(in the rows, 128 means zero)
Both labels of each row
[123 132 137 127 122 109 114 135  69 124 124 119 133 127 129 150 131 132
 133 149 118 125 129 135 123 148 142 133 128 118 105 130 129 141  98 129
 129 140 104 147 137 133 133 126 134 130 132 124 119] | Q479 & B
[112 161 126 122 120 110 107 133  60 128 122 126 111 129 136 152 130 154
 128 157 132 146 126 130 108 139 159 120 126 113 145 136 124 132 120 127
 104 161 132 158 133 130 143 125 144 135 152 100 106] | Q479 & B
[109 159 132 121 125 108 114 136 111 125 117 126 122 131 126 153 119 160
 129 168 143 147 125 138  89 145 158 132 119 111 175 139 128 113 121 137
  79 154 141 159 136 136 146 126 139 132 163  97  94] | Q554 & B
[122 135 124 131 118 128 127 136  64 123 125 123 114 127 130 143 132 130
 119 127 133 122 126 139 123 151 130 129 121 138  91 130 129 124 111 139
 119 128 105 135 128 131 140 130 135 132 143 113 104] | Q479 & B
[125 166 122 126 116 103 118 146 111 129 113 111 114 120 126 146 134 120
 126 113 131 117 128 147 103 157 145 120 123 128 156 140 118 116 125 147
 106 120 127 142 130 133 143 128 135 139 157 110 115] | Q479 & L
[119 159 139 120 118 100 121 139  94 126 125 120 154 114 141 136 135 131
 133 185 130 138 141 143 121 142 152 122 129 118 203 145 137 149 122 134
 121 150 103 160 131 131 128 125 144 134 136 130 115] | Q479 & B
[131 146 111 141 113 118 136 136 130 132 125 118  92 125 118 140 140  95
 123 151 136 118 117 144 122 137 125 117 127 236 162 123 121 113 132 129
 126 133 117 121 130 133 139 132 128 134 124 104 115] | Q608 & L
[127 122 133 138  91 147 112 126   4 122 132 127 102 134 126 135 123  91
 121  78 114 121 119 111 159 141 123 119 129 140  20 125 134 156 104 114
 169 175  99 110 136 126 135 119 149 125 114 104 119] | Q608 & B
[123 145 128 122 117 125 101 135  34 128 118 130 115 128 137 136 134 123
 131 119 143 123 126 126 115 139 126 124 144 147 162 141 126 134 119 132
 129 152 116 136 122 134 125 127 139 148 144 105 124] | Q479 & B
[122 161 128 127 115 122 123 145  96 128 128 126 124 126 134 130 132 120
 132 206 127 124 131 133 135 130 139 120 130 127 170 127 131 139 115 128
 136 147 113 148 118 135 129 125 147 138 117 126 125] | Q479 & L
[136 133 150 120  89 111 116 139  16 126 125 105 111 124 126 140 110 125
 130  70 110 138 119 119 137 146 139 119 130 106  41 149 132 179 137 132
 137 119  97 135 142 120 122 124 135 120 120 121 122] | Q323 & B
[133 130 131 129 105 100 122 134  75 132 131 118 115 124 123 138 127 100
 129 144 130 121 119 133 127 139 125 124 128 115 122 137 129 147 132 130
 135 127  92 131 134 123 129 134 131 131 122 104 120] | Q608 & L
[122 168 131 123 110 123 125 140 163 128 129 100 117 117 136 120 128 114
 133 237 121 126 130 136 131 124 147 121 129 117 178 140 138 133 129 139
 116 128 111 165 138 136 126 123 147 130  91 139 136] | Q479 & L
[128 142 143 132 117 107 136 141 167 126 134 111 142 116 138 128 129 103
 127 182 108 119 132 153 124 122 153 131 124 110 139 134 129 130  83 139
 113 123  91 159 138 144 132 121 143 118 102 146 131] | Q479 & L
[135 107 136 139 121 122 118 132 138 129 131 125 106 128 122 133 122 104
 138 181 140 125 123 116 113 120 112 134 128 114 133 118 111 118 110 137
 119 142 117 138 131 128 127 131 120 127  98 118 121] | Q608 & L
[118 128 124 139 126 117 127 133 106 129 128 120 111 125 125 141 131 119
 128 182 142 125 121 144 116 139 126 133 131 118 134 127 122 130 115 138
 112 138 109 147 132 135 134 133 132 138 127 101  97] | Q608 & L
[131 128 136 129 123 121 132 134 130 128 131 126 135 127 134 130 127 125
 126 150 123 126 137 137 134 131 133 130 130 124 112 127 135 152 126 139
 127 118 111 132 131 128 129 125 132 126 114 132 131] | Q554 & L
[148 148 127 115 109 111 123 143 121 133 124 115  82 116 129 119 126  96
 140 172 135 114 122 113 135 133 119 120 133 120 149 146 136 147 173 143
 143  91 107 133 130 129 117 128 143 140  97 117 139] | Q323 & L
[115 147 116 136 111 123 122 132  42 129 124 122 126 126 132 150 140 134
 122 158 122 127 129 140 122 154 164 122 129 129  93 134 149 130 102 128
 111 159 108 146 138 133 145 123 146 128 145 111 106] | Q479 & B
[108 134 124 134 124 127 122 130 131 126 124 128 117 128 135 147 128 115
 136 252 129 126 126 130 108 139 142 136 124 114 122 128 127 108 100 132
  98 152 113 158 138 135 142 126 139 130  95 115 115] | Q479 & L
[125 154 118 135  95 115 132 133  98 129 130 129  85 124 118 133 130 106
 131 174 147 129 106 136 134 137 123 118 124 123 181 131 133 139 170 134
 132 136 134 123 137 132 135 125 136 148 126  95 108] | Q608 & L
[136 161 131 126 107 145 125 142  96 126 138 112 103 118 130 120 127 105
 118 128 117 115 132 129 145 132 133 123 131 134  87 132 131 132 112 132
 135 107  88 139 135 134 129 131 147 126  98 135 136] | Q479 & L
[125 183 132 117 113  99 129 145 124 129 129 113 123 126 132 133 130 122
 129 234 136 124 132 139 131 138 166 129 131 122 200 149 148 136 141 142
 115 127  91 152 132 133 137 128 145 131 112 109 130] | Q323 & L
[132 168 130 120 116 141 131 141 155 128 128 113 129 115 125 110 124 105
 129  95 121 123 133 137 125 125 141 123 130 121 156 142 124 117 113 133
 115 116 131 127 129 128 129 128 133 125 124 149 135] | Q479 & L
[ 99 124 122 137 118 115 124 129  96 128 115 130 125 125 121 159 130 151
 132 131 154 147 118 147  74 149 129 130 118 110 159 136 103 117 106 133
  84 169 159 154 134 136 145 127 124 148 180 111  64] | Q608 & B
[121 160 125 113 120 116 106 139  65 129 112 121 138 123 139 129 132 108
 142 134 139 120 127 119 107 139 146 120 123 136 213 147 128 112 118 129
 114 167 167 133 126 135 129 123 141 145 150 118 126] | Q323 & B
[135 125 141 127 121 108 128 139  92 129 131 126 150 132 136 125 133 104
 130 151 127 107 133 136 139 129 132 126 130 125 142 134 134 142 103 134
 141 134  85 138 131 127 120 124 134 133 112 133 134] | Q479 & L
[127 156 126 124 111 121 134 150 112 123 135 107 140 116 122 113 125 117
 121  72 131 113 126 138 143 151 139 119 130 132 120 153 130 138 143 147
 123  98 114 121 120 134 133 130 137 133 143 141 132] | Q323 & L
